Each row comes from the steps of one path. Every step used is in the known rows, and no mark comes twice. Write the path behind each row, first mark first.
Known rows:
Q/F/E/C/K/L/D/X: [-198 -109   52 -257  545  -48 -103  101   14 -364 -162 -165  320  107
 -188  -47  434  123  -56  148  -55  109   19  -91  187   69 -300  -42
  -99  -72  -81  -14 -299  168   20 -279 -212  140   26 -157   78  225
  271]
D/X/Q/F/C: [-152  -83  -98 -223  314 -165   45  145  184 -273 -149  -29  196  216
  -29 -104  425  -25  -15    6  -14  122   27  -80   43  100 -405  -77
 -133  -92 -104   66 -207  253   26 -306 -232   15   62  -29  -14  -84
  225]
E/Q/X/C/K: [-160 -155    5 -261  141 -106  -54  275   17 -125 -107  -25  153  109
  -36 -151  363  -32   56   91 -143  115  167 -201   48  -33 -290  -41
  -46   -9  -68   28 -317  186   29 -209  -40   49   37  -44   16   -2
  267]
X/E/C/Q/D/F: [-182 -169   27 -192  508  -90 -190  228  147 -165 -120 -150  197    3
  -71 -162  355  124  -77  104 -256  137   94 -171  196  -28 -216  -96
  -52  -51  -32   48 -238  243  258 -213 -178   -3  -27 -103  125  213
  131]
C/Q/F/E/D: [-242 -171   29 -196  370  -36   33  180  327 -300 -119 -143  218   40
 -123 -189  284   57   26   45  -77  136   83 -220  187  127 -197   72
  -87  -43 -132   28 -151  268  257 -179 -207   74  119 -237   13   52
  186]
K/L/F/D/X/E: [-192 -161   50 -245  615 -104 -141   50   97 -146  -63 -136  324  -38
  -76    7  335  168 -115  236  -64  119   54  -57   94  -20 -307 -171
 -189  -16  -50   -6 -243  193  132 -215 -258   43  -19   18  -10  128
  -13]
E/Q/D/F: [-277 -143  102 -260  294  -52  -80  211  129  -90 -104 -136  221   91
 -105 -170  244   36    9   47 -107  128  115 -215  138   57 -329  -90
  -76  -55 -128  115  -69  198  110 -133 -150   62   43  -38  -42  127
  134]
K/F/E/D/Q/X: [-339 -128  -40 -257  438 -118  -57  112  383 -209 -213 -153  264   85
  -75 -254  318   95  -92  152 -131  139   95 -135   89   -4 -305   28
  -90    1 -162   85 -266  209  272 -177 -198   29  -11 -184  -90   57
  263]
D/X/C/E/F: [ -86  -94  -80 -191  451  -88   37  161   67  -69  -97 -149  145   75
  -65  -69  376   34   -4  126  -48  100   96  -61  129  -87 -321   -5
  -50 -101 -136   62 -199  323   76 -243 -206  172 -104  -51   30  119
  210]
C/F/Q/X/E/D: [-249 -129   -4 -218  393 -137 -200  181  256 -213 -240 -100  252   61
  -54 -161  341  161  -23   97 -212   39   91 -135  101   -4 -304   -7
 -128   14  -80   62 -286  231  302 -187 -183 -103   62 -129   -8   95
  196]
F/Q/D/X/C/K/L: [-199 -143  -76 -304  286  -71  -90  174  -49 -194 -129 -148  247  191
 -143  -12  349   77  -21  178  -82   36   79 -125  122   89 -387  -56
  -44  -40 -109  -34 -268  140   42 -200 -178  156   31   22   78  189
  285]
K/L/D/X/Q: [-214 -152  -49 -241  407  -97  -51  159   49 -168 -139   49  254  209
 -101   -6  276   96  -27   90  -46  138  -20   24   -2  100 -386 -113
 -120  -25 -129   70 -216  231   -1 -218 -128   69  -42   23   17  102
  224]
X/E/C/Q/D/F/L: [-180 -215   41 -173  503  -74 -243  173   48 -226 -118 -210  188    7
  -17  -97  327  211 -140  182 -205  166  102 -175  156   -3 -278 -100
   -8  -96   -9   33 -215  217  325 -154 -196   10  -66 -108  114  262
   53]
D/Q/X/C/F: [-260  -93 -114 -279  188 -201  -68  187  135  -95 -153  -99  108  170
   41 -134  344  111  -69   76 -185  140  145  -64   26  -96 -306  -44
  -83  -39  -47   44 -348  202  172 -193 -169   74   -2  -13   64  -28
  204]
C/Q/F/D: [-244  -88   63 -229  263  -79  -33  157  299 -213  -25 -111  179   53
  -70 -111  311   -9    6   -7  -56  173  133 -213  174   75 -231  -63
  -97  -78 -121   -1 -187  242  142 -159 -237   74  127  -98   38   21
   85]
X/C/K/L: [ -68 -128 -128 -188  262  -70    1  166 -195  -43   15  -96  176   95
   -9   -7  320   91   49  160    0   92   90 -194  131   -7 -240 -133
  -79    0 -111    5 -254  173  -39 -215 -108  198  -42   42  121  110
  191]
Q/X/D/F/E/C/K: [-230 -115  -38 -213  550 -193 -118  228   99 -222 -118 -134  211  -21
  -59 -167  466  156  -62  138 -209  107   64 -229  229  -70 -200  -83
  -42  -36  -84  -10 -405  179   51 -234 -160   65  -87 -210  141  247
  198]
X/Q/D/F/E/C: [-200 -121  -38 -236  453  -92  -87  193  197 -278 -123 -113  272   89
  -92 -213  357  111  -53   76 -178  104   56 -223  181   47 -339  -90
   -7  -52  -35  116 -241  247  244 -214 -185   75   11 -125   97  174
  253]
D/Q/X/E/F: [-247 -188   12 -170  465 -104  -84  172  206 -173 -131 -140  137   38
  -45 -134  332   78  -64   80 -146   96  114  -43   65  -13 -301 -105
  -91   14  -65  120 -280  227  285 -210 -175  -81  -52  -89 -106    3
  147]
F/C/Q/D/X/E: [-202 -216  -51 -178  424 -115  -58  218  213 -216 -133  -82  167   61
 -102 -101  381   57 -125   79 -223   73   51  -88   20   12 -222  -35
  -64  -48  -48   -1 -210  231  156 -211 -245   -1  -17  -70   68   74
  211]
L/D/X/C: [-188  -54  -36 -249  338 -112   14  222   57  -34 -156  -59  127  110
  -74  -14  309    2  -43   97  -82  182   30   23  -52   77 -289 -112
 -112  -57 -106  -20 -212  225 -108 -172 -124  207  -39   36   25   46
  218]
E/F/L/D: [-147 -101   44 -190  358    5  -37  110  -27 -163  -49 -140  157   74
  -25  -34  222  116  -32  106   15  228   66 -132   55  115 -308 -132
  -57  -99 -132   59  -96  216   64  -81 -168  168    4  -59  -76  123
   65]
E/D/X/Q: [-232 -106  -78 -234  346 -163  -58  242  254 -124 -184   26  222  126
  -74 -112  335  -18   11   60  -90  149   51  -61    3   85 -365  -43
 -164   14 -173   41 -178  273   38 -228  -99   25   -2  -52  -85   46
  234]
F/C/D/X: [-181  -70 -109 -198  331 -162    7  154   89  -30 -101  -13  195   76
  -50  -36  361   23  -61  103  -86   99   83  -95    3   42 -291  -65
 -136  -74 -143  -16 -137  165  -25 -260 -168   97  -79  -10  121   16
  240]
K/F/C/Q/X/E/D: [-161 -135 -110 -218  455 -147  -98  162  267 -186 -184  -44  203   49
    2 -199  408  106  -63  199 -196  171   82 -172  117  -68 -215   24
  -94  -42 -147   17 -286  265  254 -273 -223  -78  -28 -203   44   48
  186]
K/F/D/X: [-229  -20  -11 -243  394 -158  -69   52  277  -56  -76 -144  299   28
  -75  -85  353  -24  -96  110  -26  185   97 -109   83  -39 -320 -101
 -163  -63 -196   21 -189  225  -16 -194 -269  128  -32    6  -73   99
  122]
Q/D/X/C/F: [-250  -52 -101 -315  226 -153  -56  185   63  -92 -122 -136  154  133
  -38  -44  371   65  -98  133 -177  136   98  -60   75  -26 -267  -10
 -113  -82 -108  -19 -190  233   66 -195 -222  181  -21    2   44  115
  203]
Q/F/C/D/X/E: [-198  -74  -16 -200  494 -111  -38  113  135 -181 -144 -126  171   56
  -68  -15  428   93  -61  169  -86   63   68  -22  104  110 -297  -55
 -159  -86 -109    6 -150  222  144 -317 -234  -24  -81  -90   86   24
  168]
E/Q/X/C/K/F/L/D: [-164 -104   75 -351  235  -32 -155  133  -24 -243 -152 -114  192  188
  -17 -139  326  125  -17  258  -99  253  147 -138   61    4 -379  -27
    4 -107 -117   23 -305  204   70 -133  -98  103    8 -104  -17  134
  188]
K/L/F/Q/X: [-176 -216  -16 -249  355  -85  -68   69  -26 -209 -113  -24  334  148
    3 -127  257  110  -49  116  -68   86   42 -179   88   24 -358 -114
 -133  -48  -49   65 -268  107  182 -203 -146    9  129   60   13   -8
  174]
E/Q/D/X/C/F/L: [-251 -139  -14 -331  142 -103 -117  161   34 -161 -174 -204  192  170
  -41  -42  327  134 -109  178 -153  180  146 -106    9   32 -414   43
  -54 -129  -60   33 -160  214  177 -146 -212  136    2  -28  -23  150
  108]
K/L/F/E: [-115 -238  -22 -170  471  -18   56   30  -24 -197    8 -125  349   26
  -41 -130  223  171  -55  134  -15   90   18 -213  119   17 -232 -106
 -122  -26  -33   91 -181  164  165 -175 -194  158   67    7   39   54
  121]
F/L/D/Q/X: [-347 -172   59 -228  320  -87 -139  166  101 -209 -186  -65  113  162
    5  -82  241  130 -137   90 -104  169   73  -23  -92   72 -350 -131
  -40  -52  -67   36 -246  134  130  -48 -104   47  -20  -24  -46   36
  184]
L/F/D/X: [-218  -76   69 -287  423 -145  -84  103  219 -132  -57  -85  285    2
  -62  -99  323    7  -90   97  -69  189   98 -114   43  -24 -299 -149
 -189  -54  -89  -39 -203  190  -16 -155 -216  129   89   29  -62   30
   64]

Write each row's path:
[-226 -188  -61 -291  539 -102 -133   77   28 -189 -131  -44  218  118
   18  -94  348  293 -110  292 -185   86   93  -65   82   -3 -326 -107
 -117  -34  -21   30 -306  125  327 -276 -174  -82  -57  -64  154   11
  128]
K/L/F/C/D/Q/X/E
[-168 -164  -49 -268  504  -67 -168  153   12 -349  -65 -118  328  120
 -129 -151  381  213  -10  178 -133   67   72 -256  294   -8 -343  -88
   15  -28  -61   71 -303  204  208 -246 -187   85  -12 -161  174  302
  260]
X/Q/D/F/E/C/K/L
[-164 -171  -33 -337  479   -8  -75   90   -2 -226 -164 -153  288  218
  -96 -108  321  188  -67  229 -122   30   39 -100  154   10 -421  -10
  -41 -118  -57   36 -236  216  215 -191 -214  149   52   37  107  187
  234]
K/L/F/Q/D/X/C/E
[-156  -32   16 -244  492 -140 -274  120  180 -198  -96 -133  278  -36
  -22 -159  520   64  -89  203 -203  136  149 -212  196 -146 -237 -126
  -96   -7  -87    2 -424  211  131 -265 -188  -33  -49 -119   29  185
  188]
Q/X/E/C/K/F/D
[-250 -137    0 -299  566 -135 -247  111  146 -183 -164 -125  278   30
    6 -105  427  205 -155  229 -213  144  106 -126   93  -57 -346 -180
 -133    0   37   27 -429  133  308 -257 -198  -59    8  -40   40   92
   51]
K/L/F/D/Q/X/E/C
[-269 -277   80 -312  433   -5  -26   90  101 -280 -122 -148  397   98
 -175 -146  266  130 -101  175 -122   98   50 -159   88   73 -352   17
 -109  -55  -41   86 -146  159  225 -191 -214   90   93  -53  -62  125
  160]
K/L/F/E/Q/D/X
[-218 -140  -28 -207  431 -128 -259  117   23 -218 -180 -227  239   47
   -9  -31  435  196 -221  186 -231  116   80  -75   51  -36 -308  -47
 -108  -85   -7   27 -227  206  238 -201 -234   27  -87  -37    6  252
  115]
Q/D/X/E/C/F/L
[-125 -146   92 -167  553  -74 -264  167  -21 -252 -171 -154  219   26
  -86  -32  408  147 -119  169 -143  144   57  -26  -10   10 -308 -148
  -81  -34  -13  -26 -313  189   -4 -163 -113   60  -71  -51   12  247
  176]
F/L/D/X/E/C/K
[-247 -143   15 -375  425 -102  -99  209  228 -325 -169 -129  191   81
  -72 -260  355  152  -17  235 -189  159  157 -151  110  -33 -281   -7
  -55   15  -40  -63 -399  187  205 -153 -121  109  116 -200   14   38
  244]
L/F/E/D/Q/X/C/K
[-160 -151   -3 -207  536  -74 -112  141   -5 -249 -135 -105  337   61
 -187  -54  388  127  -73  134 -103   93   19 -109   89    0 -276  -71
  -75  -19  -60  -10 -325  150  -39 -235 -164  170  -28 -100  111  251
  300]
F/E/C/K/L/D/X
[-218  -81 -131 -249  372  -95   17  141   30 -207  -77 -202  127  224
  -30  -85  427  205   19   95  -29  101   36 -195  199  134 -307 -118
 -106  -43 -148   24 -290  155   -5 -240 -240   86   20  -92   69  111
   94]
X/D/Q/F/C/K/L
[-154 -147   11 -350  420  -63 -216  105  -35 -301 -148 -132  400  178
 -126 -152  400   99  -72  158 -164  104   72 -199  167   26 -397  -83
 -126  -62  -43  -23 -307   98   67 -243 -161   91  165   18   26  212
  245]
E/C/K/L/F/Q/D/X
[-178 -122   48 -418  272  -87 -148  162  -11 -196  -58  -52  262   89
  -34  -93  371  121   25  272 -113  183  189 -250  165  -57 -346  -84
  -71  -41  -53  -46 -368  149  109 -216 -141   82  104  -72   64   78
   86]
E/Q/X/C/K/L/F/D
[-197  -99   93 -192  555  -60 -179  115   37 -274 -240 -208  194   70
  -43    8  419  128 -150  164  -91  179   12   23   21  139 -355 -121
 -131 -108  -27   19 -223  215  123 -219 -188   25  -50  -63  -44  157
   99]
Q/F/L/D/X/E/C
[-144 -135  -79 -309  419 -119 -157  155  -69 -236 -135  -67  313  154
    1 -165  437  184  -30  162 -207  128   37 -262  191   32 -316 -105
 -123  -41  -52   -6 -449  103   69 -265 -102   19  102  -37   89  179
  157]
E/C/K/L/F/Q/X/D
